Here is a tiny trained network, its code and every weight. The questions are about switching its units off for an input and a class, where a switched-off unit gives its printed mean instead of its output.

import numpy as np


def w(rows, s, z=0):
    codes = np.array(rows[::2]) - 128.0
    scale = np.full(codes.shape[1], s)
    scale[-1] = z or s
    return codes * scale


def f(y):
    return np.maximum(y, 0)


def log_softmax(a):
    a = a - a.max(-1, keepdims=True)
    return a - np.log(np.exp(a).sum(-1, keepdims=True))


def net(x, mask):
    res = np.array(x, float).reshape(1, 8) / 4 @ E
    y = f(res @ A[0][:, :-1].T + A[0][:, -1])
    res = res + np.where(mask, y, B[0][:, -1]) @ B[0][:, :-1]
    return log_softmax(res[-1] @ U[:, :-1].T + U[:, -1])


A, B = {}, {}
E = w([
[201,166,180,205,153,52,127,208],'x0',
[89,135,171,125,108,114,135,145],'x1',
[150,166,167,32,162,30,251,77],'x2',
[187,157,170,79,99,141,2,58],'x3',
[110,182,7,107,140,68,103,149],'x4',
[119,117,136,128,134,119,118,125],'x5',
[139,72,122,189,21,54,150,59],'x6',
[174,55,135,42,57,111,126,231],'x7',
],0.0076)
A[0] = w([
[81,104,93,164,99,202,75,146,131],'n0',
[105,137,158,61,247,177,104,186,35],'n1',
[101,130,147,124,102,100,134,115,92],'n2',
[169,145,158,108,103,110,41,84,248],'n3',
[161,142,142,182,160,59,93,195,12],'n4',
[175,23,108,43,79,113,132,208,76],'n5',
[138,53,109,183,55,54,138,61,26],'n6',
[98,56,82,164,146,141,193,173,204],'n7',
[32,81,66,48,106,183,138,78,73],'n8',
[168,157,149,169,148,83,115,160,40],'n9',
[113,109,90,213,107,157,78,184,24],'n10',
[103,156,101,179,154,139,164,104,162],'n11',
[184,50,238,147,129,220,169,88,137],'n12',
[92,186,140,197,155,139,130,27,6],'n13',
[88,171,52,103,99,54,65,146,228],'n14',
[150,140,140,46,177,63,199,72,74],'n15',
[98,88,121,174,155,110,178,165,75],'n16',
],0.012,0.0019)
B[0] = w([
[102,57,112,131,118,89,168,107,240],'n0',
[119,195,77,196,55,160,172,103,238],'n1',
[138,117,78,123,146,141,112,106,151],'n2',
[118,115,125,36,83,139,111,103,240],'n3',
[196,121,174,136,166,152,152,113,201],'n4',
[52,147,190,201,173,131,55,96,245],'n5',
[129,206,89,188,89,188,202,132,233],'n6',
[143,160,117,32,97,129,81,114,231],'n7',
[231,130,208,135,168,139,157,138,251],'n8',
[160,106,177,121,157,150,153,121,183],'n9',
[93,51,112,130,114,88,175,118,229],'n10',
[97,146,156,129,129,121,69,136,187],'n11',
[156,163,62,96,177,85,116,193,233],'n12',
[87,138,185,169,156,132,66,134,220],'n13',
[142,177,77,89,165,106,112,202,227],'n14',
[84,4,95,139,99,97,149,130,228],'n15',
[150,113,123,68,107,146,87,108,198],'n16',
],0.017,0.011)
U = w([
[52,2,110,153,135,64,184,94,63],'0',
[18,134,188,193,195,131,32,90,90],'1',
[103,177,84,194,73,201,195,91,73],'2',
[224,75,213,129,204,154,181,97,123],'3',
[101,142,73,105,203,69,109,204,254],'4',
[99,114,139,18,75,156,64,51,159],'5',
],0.0082,0.0037)

Each question gives the input, the list of numbers given to net, and the class t.
The units are the neurons (one row each of A and B). Each row of codes is followed by its name. A weight is (code - 128) times the scale printed after its matrix; where a second scale follows, it is the last column's (A, B and U).
mask holds one flag per neuron, in row order. A switched-off neuron (its flag False) gives its mean, the last column of its row in B, instead of its output. The means were averaged over made-up inputs and are rounded, as every weight is.
A unit's drop is (log p(t) with every unit on - log p(t) with that unit switched off) / (log p(t) with every unit on - log p(t) with every unit switched off).
The circuit of an input: a set's keep is (log p(t) with only the set's units on - log p(t) with every unit switched off) / (log p(t) with every unit on - log p(t) with every unit switched off). Starting from the 12 units with the biggest drops (on a tie, the unit counted first), units are removed one at a time, each time the one whose removal leaves the highest keep (on an exact tie, the one counted first), for as long as the keep stays at least 0.8.
units of the circuit, in order: the units of the circuit, biggest drop first
most important unit: the unit with the biggest drop
top k neurons: the k neurons with the biggest drops, biggest first
drop when u is switched off: that unit's drop, to one decimal
input [5,2,0,-6,4,5,0,-8], class 1: most important unit -> n13
input [0,-1,4,1,2,7,-8,-8], class 1: top 2 neurons -> (n13; n6)
input [4,-4,2,3,3,6,-3,1], class 3: top 3 neurons -> (n12; n4; n6)
input [4,5,3,5,5,8,6,-4], class 2: top 4 neurons -> (n6; n12; n5; n7)
input [-8,2,-1,2,6,3,7,-7], class 3: top 2 neurons -> (n8; n5)
input [4,-1,0,-4,-4,7,3,-5], class 1: top 3 neurons -> (n8; n13; n14)
input [8,6,-8,-8,7,8,-5,-5], class 0: top 3 neurons -> (n10; n8; n0)
input [5,6,5,-6,-3,6,-3,-5], class 5: top 2 neurons -> (n16; n5)
input [6,8,0,-6,-8,1,3,7], class 4: top 3 neurons -> (n12; n13; n8)
input [-2,2,-6,3,-5,-7,7,4], class 2: top 3 neurons -> (n6; n15; n13)
input [8,-8,-8,5,3,7,0,7], class 0: top 3 neurons -> (n10; n8; n0)
input [3,-1,-3,-7,0,-4,6,3], class 5: top 2 neurons -> (n7; n16)
input [-7,4,3,6,5,0,4,-5], class 3: top 2 neurons -> (n8; n5)
input [-5,7,0,-3,4,-3,-5,-5], class 1: top 3 neurons -> (n6; n11; n13)
input [4,-2,4,-7,8,-3,-8,7], class 2: top 2 neurons -> (n1; n12)
input [-5,-1,-8,2,-5,3,3,-6], class 0: units of the circuit, in order -> (n0)
input [-1,1,8,-8,-7,-8,-8,1], class 0: top 4 neurons -> (n15; n6; n14; n3)
input [6,-3,6,-2,5,-1,-6,-7], class 1: drop when n15 is switched off -> -0.1
input [-3,3,-4,-2,-1,5,7,-5], class 2: drop when n5 is switched off -> 1.3
input [-4,1,4,4,0,3,-7,7], class 1: drop when n5 is switched off -> 1.6
input [-2,8,-6,-1,-1,1,-8,6], class 2: drop when n1 is switched off -> 2.7
input [7,8,-3,1,7,3,7,-6], class 2: most important unit -> n6
